Below are the code and all the weights of a small trained network. Each question names an input and a class and asks about switching units off, where a switched-off unit gives its printed mean instead of its output.

import numpy as np


def w(rows, s, z=0):
    codes = np.array(rows[::2]) - 128.0
    scale = np.full(codes.shape[1], s)
    scale[-1] = z or s
    return codes * scale


def f(y):
    return np.maximum(y, 0)


def log_softmax(a):
    a = a - a.max(-1, keepdims=True)
    return a - np.log(np.exp(a).sum(-1, keepdims=True))


def net(x, mask):
    res = np.array(x, float).reshape(1, 4) / 4 @ E
    y = f(res @ A[0][:, :-1].T + A[0][:, -1])
    res = res + np.where(mask, y, B[0][:, -1]) @ B[0][:, :-1]
    return log_softmax(res[-1] @ U[:, :-1].T + U[:, -1])


A, B = {}, {}
E = w([
[206,146,5,170,96,139,148,107,81,90],'x0',
[166,178,156,53,134,147,79,254,82,112],'x1',
[126,126,124,117,129,129,122,123,137,111],'x2',
[163,171,111,67,142,26,210,117,160,151],'x3',
],0.016)
A[0] = w([
[111,153,111,135,128,3,241,48,196,154,124],'N0',
[43,64,128,222,105,211,103,100,116,109,227],'N1',
[108,120,104,102,115,64,121,109,162,149,60],'N2',
[198,254,145,20,146,42,184,196,112,134,2],'N3',
[243,200,21,109,121,84,190,108,130,118,5],'N4',
[135,130,104,146,151,75,189,73,183,140,131],'N5',
[232,150,37,140,50,131,129,169,40,83,29],'N6',
[207,98,8,216,62,97,157,70,61,52,98],'N7',
[144,152,176,128,89,251,46,205,62,91,129],'N8',
[52,68,237,142,142,87,151,133,154,141,211],'N9',
[79,63,122,213,106,170,108,66,161,136,209],'N10',
[186,177,24,146,109,167,131,115,74,121,109],'N11',
[171,162,88,106,125,136,124,181,71,112,30],'N12',
[170,117,140,127,107,147,147,116,151,130,36],'N13',
[166,114,148,170,102,121,129,147,134,170,75],'N14',
],0.0093,0.0062)
B[0] = w([
[51,177,182,115,155,179,193,145,125,124,234],'N0',
[195,60,94,133,83,116,73,86,142,102,244],'N1',
[125,143,147,103,136,133,165,136,92,133,152],'N2',
[182,104,149,124,112,37,33,124,191,165,229],'N3',
[140,108,145,94,141,201,81,106,183,234,210],'N4',
[82,142,135,135,151,153,185,114,155,158,192],'N5',
[199,166,167,177,130,180,121,7,155,107,218],'N6',
[99,114,31,163,107,154,127,231,110,188,250],'N7',
[150,134,152,87,202,196,184,170,46,109,242],'N8',
[143,89,225,91,159,117,118,84,138,91,223],'N9',
[165,52,131,155,46,75,81,93,173,141,230],'N10',
[170,166,95,184,113,167,136,72,113,89,208],'N11',
[202,135,194,129,137,130,99,98,159,76,173],'N12',
[102,149,121,117,110,137,110,114,145,131,129],'N13',
[130,107,131,143,123,127,146,126,123,135,129],'N14',
],0.011,0.022)
U = w([
[163,96,153,137,102,123,72,66,174,134,237],'0',
[122,93,167,77,162,170,114,212,68,113,253],'1',
[132,95,43,173,67,118,106,138,113,112,28],'2',
[162,170,127,146,142,174,122,105,65,62,20],'3',
[87,141,178,121,136,108,197,105,143,114,175],'4',
[142,124,156,94,132,5,70,194,142,127,114],'5',
[104,145,100,133,127,172,158,152,139,184,57],'6',
],0.016,0.003)

Each question gives the input, the list of numbers given to net, and the class t.
The units are the neurons (one row each of A and B). Each row of codes is followed by its name. A weight is (code - 128) times the scale printed after its matrix; where a second scale follows, it is the last column's (A, B and U).
mask holds one flag per neuron, in row order. A switched-off neuron (its flag False) gives its mean, the last column of its row in B, instead of its output. The means were averaged over made-up inputs and are rounded, as every weight is.
A unit's drop is (log p(t) with every unit on - log p(t) with that unit switched off) / (log p(t) with every unit on - log p(t) with every unit switched off).
The circuit of an input: a set's keep is (log p(t) with only the set's units on - log p(t) with every unit switched off) / (log p(t) with every unit on - log p(t) with every unit switched off). Starting from the 12 units with the biggest drops (on a tie, the unit counted first), units are removed one at a time, each time the one whose removal leaves the highest keep (on an exact tie, the one counted first), for as long as the keep stays at least 0.8.
circuit, biggest first: the units of the circuit, biggest drop first
k most important neurons: the k neurons with the biggest drops, biggest first
drop when u is switched off: that unit's drop, to one decimal
input [-5,7,-6,2], class 5: circuit, biggest first : N3
input [3,8,-7,0], class 3: 3 most important neurons : N8, N10, N1
input [7,-1,-7,1], class 6: 3 most important neurons : N7, N4, N1
input [2,8,1,0], class 3: 3 most important neurons : N8, N10, N1
input [-2,-5,-8,1], class 4: 2 most important neurons : N0, N3
input [1,7,-7,-8], class 3: 2 most important neurons : N6, N7
input [-3,1,-5,-2], class 1: 2 most important neurons : N6, N3
input [7,-8,-1,0], class 2: 2 most important neurons : N7, N10
input [1,0,1,-8], class 2: 2 most important neurons : N1, N9
input [-8,1,-5,7], class 5: 2 most important neurons : N3, N6
input [6,0,1,-3], class 2: drop when N0 is switched off : 0.1
input [8,-1,5,-3], class 2: drop when N7 is switched off : 2.4
input [8,0,3,-6], class 2: drop when N7 is switched off : 2.8
input [-8,-8,2,2], class 4: circuit, biggest first : N0
input [4,-1,1,0], class 2: drop when N4 is switched off : 0.0
